Below is a small trained network, with its code and all its weights. Each question gives an input and a target symbol and asks what happens when units are switched off, that is, made to give their printed mean instead of their output.

import numpy as np


def w(rows, s, z=0):
    codes = np.array(rows[::2]) - 128.0
    scale = np.full(codes.shape[1], s)
    scale[-1] = z or s
    return codes * scale


def f(y):
    return y / 2 * (1 + np.tanh(0.7978845608 * (y + 0.044715 * y**3)))


def softmax(a):
    e = np.exp(a - a.max(-1, keepdims=True))
    return e / e.sum(-1, keepdims=True)


def log_softmax(a):
    a = a - a.max(-1, keepdims=True)
    return a - np.log(np.exp(a).sum(-1, keepdims=True))


def net(x, mask):
    ids = ['αημξπστψω'.index(c) for c in x.split()]
    T = len(ids)
    res = E[ids] + P[:T]
    u = 0
    for l in range(2):
        r = res
        for j in range(2):
            rows = slice(4 * j, 4 * j + 4)
            q, k, v = (r @ M[l][rows].T for M in (Q, K, V))
            z = softmax(np.where(np.tri(T) > 0, q @ k.T / 4**0.5, -1e9)) @ v
            o = O[l][rows]
            res = res + np.where(mask[u + j], z, o[:, -1]) @ o[:, :-1]
        u += 2
        y = f(res @ A[l][:, :-1].T + A[l][:, -1])
        res = res + np.where(mask[u : u + 16], y, B[l][:, -1]) @ B[l][:, :-1]
        u += 16
    return log_softmax(res[-1] @ U[:, :-1].T + U[:, -1])


Q, K, V, O, A, B = {}, {}, {}, {}, {}, {}
E = w([
[78,164,106,130,249,151,135],'α',
[170,102,92,162,118,233,240],'η',
[215,50,114,118,171,131,52],'μ',
[96,148,143,80,41,163,78],'ξ',
[96,181,118,7,180,153,62],'π',
[145,148,174,123,58,190,182],'σ',
[186,221,120,123,149,125,182],'τ',
[147,150,103,136,151,235,111],'ψ',
[56,126,85,189,177,158,149],'ω',
],0.017)
P = w([
[196,114,9,115,1,158,133],'0',
[131,174,97,214,97,133,79],'1',
[125,161,117,184,114,125,93],'2',
[116,154,134,165,129,118,110],'3',
[114,141,142,140,139,120,117],'4',
[108,138,151,130,149,114,128],'5',
[103,127,156,119,154,111,137],'6',
[98,124,158,108,165,110,147],'7',
[94,117,162,100,171,112,152],'8',
[94,111,167,94,176,110,164],'9',
],0.0094)
Q[0] = w([
[116,113,25,103,154,29,141],'L0H1',
[131,105,106,147,155,82,201],'L0H1',
[161,82,79,182,132,195,123],'L0H1',
[173,248,41,117,125,141,141],'L0H1',
[170,139,133,164,38,87,133],'L0H2',
[78,112,68,209,78,84,131],'L0H2',
[99,119,167,91,78,2,67],'L0H2',
[124,174,146,124,87,120,154],'L0H2',
],0.0082)
K[0] = w([
[56,134,2,100,190,79,166],'L0H1',
[94,142,158,143,181,129,239],'L0H1',
[129,72,113,182,116,155,137],'L0H1',
[170,189,49,136,127,98,110],'L0H1',
[76,181,144,114,76,169,186],'L0H2',
[83,145,71,104,131,147,169],'L0H2',
[75,162,141,100,77,96,77],'L0H2',
[123,130,195,139,96,107,166],'L0H2',
],0.0081)
V[0] = w([
[190,190,193,122,42,58,209],'L0H1',
[124,28,163,205,204,126,142],'L0H1',
[218,94,96,77,210,44,106],'L0H1',
[172,16,88,242,96,136,199],'L0H1',
[233,25,123,148,150,9,80],'L0H2',
[115,177,170,82,95,170,76],'L0H2',
[178,52,196,154,5,128,134],'L0H2',
[162,73,166,123,52,125,2],'L0H2',
],0.0051)
O[0] = w([
[147,112,57,28,148,30,105,71],'L0H1',
[131,142,191,80,135,218,70,4],'L0H1',
[160,96,204,107,54,83,116,75],'L0H1',
[46,127,147,120,186,178,61,112],'L0H1',
[198,138,255,150,153,94,144,82],'L0H2',
[70,105,70,114,190,115,162,145],'L0H2',
[114,154,157,174,193,159,78,85],'L0H2',
[128,102,236,124,206,128,173,140],'L0H2',
],0.0061,0.0026)
A[0] = w([
[70,123,101,94,132,75,152,75],'L0N1',
[141,98,98,161,48,145,60,200],'L0N2',
[114,125,132,196,242,60,175,47],'L0N3',
[152,187,169,212,57,146,196,111],'L0N4',
[69,136,183,108,112,215,162,169],'L0N5',
[183,101,166,153,160,174,93,167],'L0N6',
[54,117,132,182,142,132,87,43],'L0N7',
[157,116,150,203,11,140,204,65],'L0N8',
[125,169,164,74,91,175,143,150],'L0N9',
[49,118,158,143,138,221,120,193],'L0N10',
[126,44,63,105,116,80,2,145],'L0N11',
[173,108,178,79,72,106,135,4],'L0N12',
[85,158,215,102,91,31,204,156],'L0N13',
[164,128,188,105,115,173,177,146],'L0N14',
[114,187,126,100,146,156,15,52],'L0N15',
[50,106,71,174,107,123,91,85],'L0N16',
],0.0094,0.0039)
B[0] = w([
[157,107,140,141,135,138,221,141],'L0N1',
[57,96,41,124,58,132,88,183],'L0N2',
[49,186,155,219,7,231,45,173],'L0N3',
[114,198,116,163,181,148,62,176],'L0N4',
[132,107,90,30,144,62,113,216],'L0N5',
[126,83,69,149,158,33,161,209],'L0N6',
[170,77,170,206,75,142,210,144],'L0N7',
[79,203,102,148,138,234,52,151],'L0N8',
[71,186,109,144,113,81,124,168],'L0N9',
[123,64,141,83,144,45,172,254],'L0N10',
[104,80,63,191,125,211,71,168],'L0N11',
[158,130,144,182,17,138,72,129],'L0N12',
[138,49,110,123,109,36,99,181],'L0N13',
[93,176,102,123,160,101,132,177],'L0N14',
[166,255,134,75,107,170,81,147],'L0N15',
[81,152,142,168,71,104,213,191],'L0N16',
],0.0071,0.0065)
Q[1] = w([
[130,40,147,222,76,192,153],'L1H1',
[104,92,172,74,170,203,152],'L1H1',
[122,123,102,89,51,102,30],'L1H1',
[192,105,212,136,148,66,110],'L1H1',
[132,81,195,141,150,145,131],'L1H2',
[138,143,2,190,30,229,235],'L1H2',
[117,133,241,108,118,147,104],'L1H2',
[147,145,249,117,67,96,77],'L1H2',
],0.0092)
K[1] = w([
[145,83,132,143,93,136,136],'L1H1',
[58,100,163,108,202,103,160],'L1H1',
[119,111,163,66,67,123,68],'L1H1',
[161,111,143,138,167,65,132],'L1H1',
[108,115,151,113,118,115,192],'L1H2',
[167,54,164,215,83,142,91],'L1H2',
[83,125,95,104,95,120,179],'L1H2',
[123,246,116,132,38,124,195],'L1H2',
],0.013)
V[1] = w([
[142,202,78,194,118,229,95],'L1H1',
[3,33,121,204,150,96,108],'L1H1',
[134,215,193,171,58,26,143],'L1H1',
[201,116,81,150,238,144,30],'L1H1',
[103,225,139,123,80,77,205],'L1H2',
[194,178,123,157,83,149,118],'L1H2',
[241,35,170,111,133,201,198],'L1H2',
[146,92,159,108,161,169,135],'L1H2',
],0.0055)
O[1] = w([
[139,67,122,127,174,98,134,182],'L1H1',
[176,177,105,119,174,101,121,230],'L1H1',
[170,93,72,124,103,162,146,81],'L1H1',
[95,127,142,109,137,149,216,92],'L1H1',
[66,129,145,2,194,144,146,78],'L1H2',
[100,104,144,112,119,143,86,106],'L1H2',
[129,163,127,156,100,140,147,1],'L1H2',
[100,112,128,120,59,143,139,56],'L1H2',
],0.0078,0.0052)
A[1] = w([
[111,116,238,196,106,126,226,3],'L1N1',
[123,130,220,128,25,156,55,3],'L1N2',
[216,167,170,135,157,80,147,45],'L1N3',
[254,82,79,61,78,242,169,77],'L1N4',
[151,225,82,133,138,158,53,113],'L1N5',
[93,64,126,191,113,109,195,80],'L1N6',
[193,98,206,63,166,109,174,34],'L1N7',
[79,178,109,176,144,116,55,62],'L1N8',
[110,205,85,201,39,216,103,143],'L1N9',
[92,151,147,138,95,67,108,184],'L1N10',
[96,80,118,74,88,68,98,176],'L1N11',
[173,182,99,150,208,209,142,157],'L1N12',
[148,180,214,221,134,238,102,13],'L1N13',
[211,37,133,175,166,196,65,115],'L1N14',
[70,200,240,109,185,121,84,154],'L1N15',
[127,22,106,82,219,70,147,168],'L1N16',
],0.0088,0.0044)
B[1] = w([
[96,100,134,89,226,144,58,133],'L1N1',
[142,19,157,33,183,95,254,129],'L1N2',
[71,100,61,168,91,155,166,145],'L1N3',
[67,108,121,148,133,132,71,129],'L1N4',
[73,133,115,129,74,161,110,167],'L1N5',
[112,118,98,69,115,198,45,156],'L1N6',
[99,132,94,79,113,193,56,149],'L1N7',
[158,81,134,75,84,128,174,165],'L1N8',
[110,120,198,77,148,112,71,178],'L1N9',
[151,127,106,112,160,125,150,166],'L1N10',
[126,123,135,189,166,164,179,182],'L1N11',
[62,70,120,140,111,132,174,160],'L1N12',
[191,104,177,239,167,164,149,135],'L1N13',
[134,155,60,93,110,66,124,166],'L1N14',
[164,99,78,131,91,169,144,177],'L1N15',
[155,179,175,162,104,114,141,245],'L1N16',
],0.0098,0.012)
U = w([
[2,102,24,126,142,216,141,150],'α',
[164,173,168,156,225,52,161,254],'η',
[87,187,163,119,82,126,84,67],'μ',
[121,60,154,103,116,113,143,74],'ξ',
[135,157,161,206,59,194,128,113],'π',
[110,115,139,134,176,149,82,67],'σ',
[166,70,126,167,120,205,166,75],'τ',
[182,159,115,107,113,221,108,96],'ψ',
[182,113,95,147,122,137,109,87],'ω',
],0.0073,0.0038)

Each question gives the input, a string of symbols that net reads in full, and the target symbol t.
The units are the heads (4 rows each of Q, K, V and O) and the neurons (one row each of A and B). Each row of codes is followed by its name. A weight is (code - 128) times the scale printed after its matrix; where a second scale follows, it is the last column's (O, A, B and U).
mask holds one flag per unit, layer by layer, with each layer's heads first. A switched-off unit (its flag False) gives its mean, the last column of its rows in O or B, instead of its output. The means were averaged over made-up inputs and are rounded, as every weight is.
A unit's drop is (log p(t) with every unit on - log p(t) with that unit switched off) / (log p(t) with every unit on - log p(t) with every unit switched off).
The circuit of an input: a set's keep is (log p(t) with only the set's units on - log p(t) with every unit switched off) / (log p(t) with every unit on - log p(t) with every unit switched off). Starting from the 12 units with the biggest drops (on a tie, the unit counted first), units are removed one at a time, each time the one whose removal leaves the highest keep (on an exact tie, the one counted first), for as long as the keep stays at least 0.8.
circuit, biggest first: the units of the circuit, biggest drop first
unit that matters most: the unit with the biggest drop
top k neurons: the k neurons with the biggest drops, biggest first
heads that matter: for each layer, one digit per head in row order, 1 if its drop is at least 0.15 and else 0, layers parted by /
drop of u: that unit's drop, to one decimal
input η σ ω μ ξ, target ξ: heads that matter : 10 / 11
input τ σ τ τ α ω ξ ξ, target η: unit that matters most : L1H2
input μ π ω ω ξ μ, target η: circuit, biggest first : (L1N16 L0H2)
input α μ ω ξ, target ξ: top 2 neurons : (L0N2 L1N2)
input π ψ σ, target α: circuit, biggest first : (L0N8 L1N16)
input π η τ σ ξ ψ μ μ ξ, target η: heads that matter : 01 / 00
input α ω μ τ σ, target μ: circuit, biggest first : (L1N9 L0N8 L0N4)
input ψ μ μ ω α τ, target α: heads that matter : 01 / 00
input π τ π σ ψ π, target η: heads that matter : 11 / 00
input ξ α μ η τ ω π, target ψ: circuit, biggest first : (L1N15 L0N15)
input ξ μ σ η η η α, target τ: heads that matter : 01 / 00
input ω ψ ξ μ τ ξ μ, target η: circuit, biggest first : (L0H2 L1N16)
input α η τ, target α: heads that matter : 00 / 00
input τ τ π ξ, target α: circuit, biggest first : (L1N16)
input τ μ π ω ω, target σ: heads that matter : 00 / 01
input η π τ τ τ σ μ σ ψ, target η: top 2 neurons : (L0N6 L1N16)
input ω ψ ψ η, target α: circuit, biggest first : (L0N8 L1N12)
input τ τ τ π τ μ α ψ, target η: heads that matter : 01 / 00
input η η μ σ α ξ τ, target π: heads that matter : 11 / 01
input τ μ ω, target σ: unit that matters most : L1N1
input α σ ω ξ, target α: heads that matter : 00 / 01
input η π μ η τ, target π: heads that matter : 10 / 01
input ω μ σ μ ω η ψ π σ, target η: heads that matter : 00 / 01
input ξ η ω ξ σ ξ ω σ, target η: heads that matter : 00 / 00
input π τ ω π ω τ τ η π η, target η: top 3 neurons : (L0N10 L0N5 L1N16)
input τ α α η σ α α α π μ, target ω: drop of L0N6 : 0.2
input ω ω σ, target α: unit that matters most : L1N5
